Look-ups in named tables: a row name and a column name give one cell, copied from the table.

Gebaz:
,Viri,Soforip,Fitava,Sefu,Beduv,Kobufev,Kivusi
Sir,-0.108,0.075,0.457,-0.295,-0.002,0.065,0.113
Mez,-0.293,-0.577,-0.011,0.047,-0.469,-0.505,-0.093
Nev,0.861,0.034,-0.192,-0.498,-0.324,-0.013,-0.147
Meb,0.368,0.466,0.175,-0.133,0.172,0.039,-0.431
Fet,-0.646,-0.085,0.335,0.700,-0.073,-0.238,-0.072

Sir, Kivusi: 0.113
Mez, Fitava: -0.011
Sir, Sefu: -0.295
Meb, Kivusi: -0.431
Mez, Beduv: -0.469
Nev, Kivusi: -0.147
Mez, Kobufev: -0.505
Mez, Kivusi: -0.093
Sir, Soforip: 0.075
Nev, Beduv: -0.324
Fet, Beduv: -0.073
Sir, Fitava: 0.457
Nev, Viri: 0.861
Meb, Soforip: 0.466
Which row has the largest Fitava? Sir

Table Zesevaz
	Gidavo	Vol	Rofunit	Sizum	Bufopaf	Pebid	Kazu	Nid	Putiv	Vibi
Dizubep	4110	6164	7891	4649	2380	5322	4333	4752	6149	4685
Vof	4318	6390	8366	4005	3201	4877	4925	4473	5845	4981
Bivu	4145	6185	8078	4285	3107	5039	5226	4557	5439	5147
Sud	3964	6153	8119	3890	2642	4929	5065	4227	5785	4924
Toru	4530	6319	8329	4517	4285	4947	5509	5005	4893	5520
Fifadut	4066	5792	7602	5081	3254	5366	5781	5001	4485	5434
Ter	3620	6164	8114	2998	1376	4679	4494	3342	6974	4264
Veni	3948	6180	8055	3754	2306	4917	4748	4100	6231	4713

Rofunit of Bivu = 8078
Bufopaf of Dizubep = 2380
Vol of Fifadut = 5792
Vibi of Vof = 4981
Bufopaf of Fifadut = 3254
Vol of Dizubep = 6164
Vol of Sud = 6153
Gidavo of Sud = 3964
Putiv of Bivu = 5439
Putiv of Dizubep = 6149
Vibi of Veni = 4713
Rofunit of Fifadut = 7602
Bufopaf of Ter = 1376
Vibi of Toru = 5520
Pebid of Dizubep = 5322
Putiv of Sud = 5785
Kazu of Ter = 4494
Vol of Ter = 6164
Bufopaf of Vof = 3201
Which row has the largest Sizum? Fifadut

Bivuvif:
         Pegosi  Duf  Reta  Nonop  Lus  Beka
Pov          99  188   113    191   70    78
Tig          97  174    38     83   91   132
Fuzo        118  103    17    187  138    41
Nezorad     231  116     7    175  121    86
Foz         147  177   156     95   10   171
Nuvev        73  185   143     45  184   163

Fuzo, Reta -> 17
Pov, Pegosi -> 99
Foz, Lus -> 10
Fuzo, Pegosi -> 118
Tig, Duf -> 174
Tig, Reta -> 38
Foz, Nonop -> 95
Foz, Reta -> 156
Nuvev, Lus -> 184
Nezorad, Pegosi -> 231
Fuzo, Nonop -> 187
Which row has the largest Pegosi? Nezorad

Dus
|  | Nus | Melivu | Zeteda | Dopo | Tori | Daseb | Lov | Rurap |
|---|---|---|---|---|---|---|---|---|
| Kubute | 150 | 80 | 199 | 130 | 173 | 161 | 110 | 149 |
| Doz | 145 | 100 | 183 | 70 | 82 | 209 | 107 | 168 |
| Razude | 138 | 96 | 204 | 197 | 199 | 71 | 174 | 61 |
| Rulo | 213 | 102 | 112 | 203 | 195 | 185 | 86 | 76 |
| Fuv | 174 | 60 | 136 | 176 | 168 | 197 | 152 | 64 |
| Zer | 159 | 113 | 80 | 104 | 157 | 63 | 174 | 199 |
| Kiz | 154 | 59 | 200 | 134 | 62 | 65 | 76 | 76 |
| Pes | 88 | 147 | 174 | 173 | 197 | 76 | 183 | 82 |
| Getota | 198 | 172 | 83 | 61 | 113 | 61 | 214 | 130 |
| Gime | 95 | 142 | 169 | 203 | 122 | 73 | 184 | 111 |
| Pifereb | 140 | 57 | 97 | 134 | 62 | 153 | 121 | 208 |

Pes, Rurap => 82
Fuv, Daseb => 197
Gime, Rurap => 111
Fuv, Melivu => 60
Razude, Tori => 199
Gime, Melivu => 142
Rulo, Rurap => 76
Kiz, Tori => 62
Getota, Lov => 214
Fuv, Nus => 174
Doz, Dopo => 70
Fuv, Dopo => 176
Kubute, Tori => 173
Doz, Melivu => 100
Kubute, Zeteda => 199
Pes, Tori => 197
Kubute, Melivu => 80
Kubute, Lov => 110

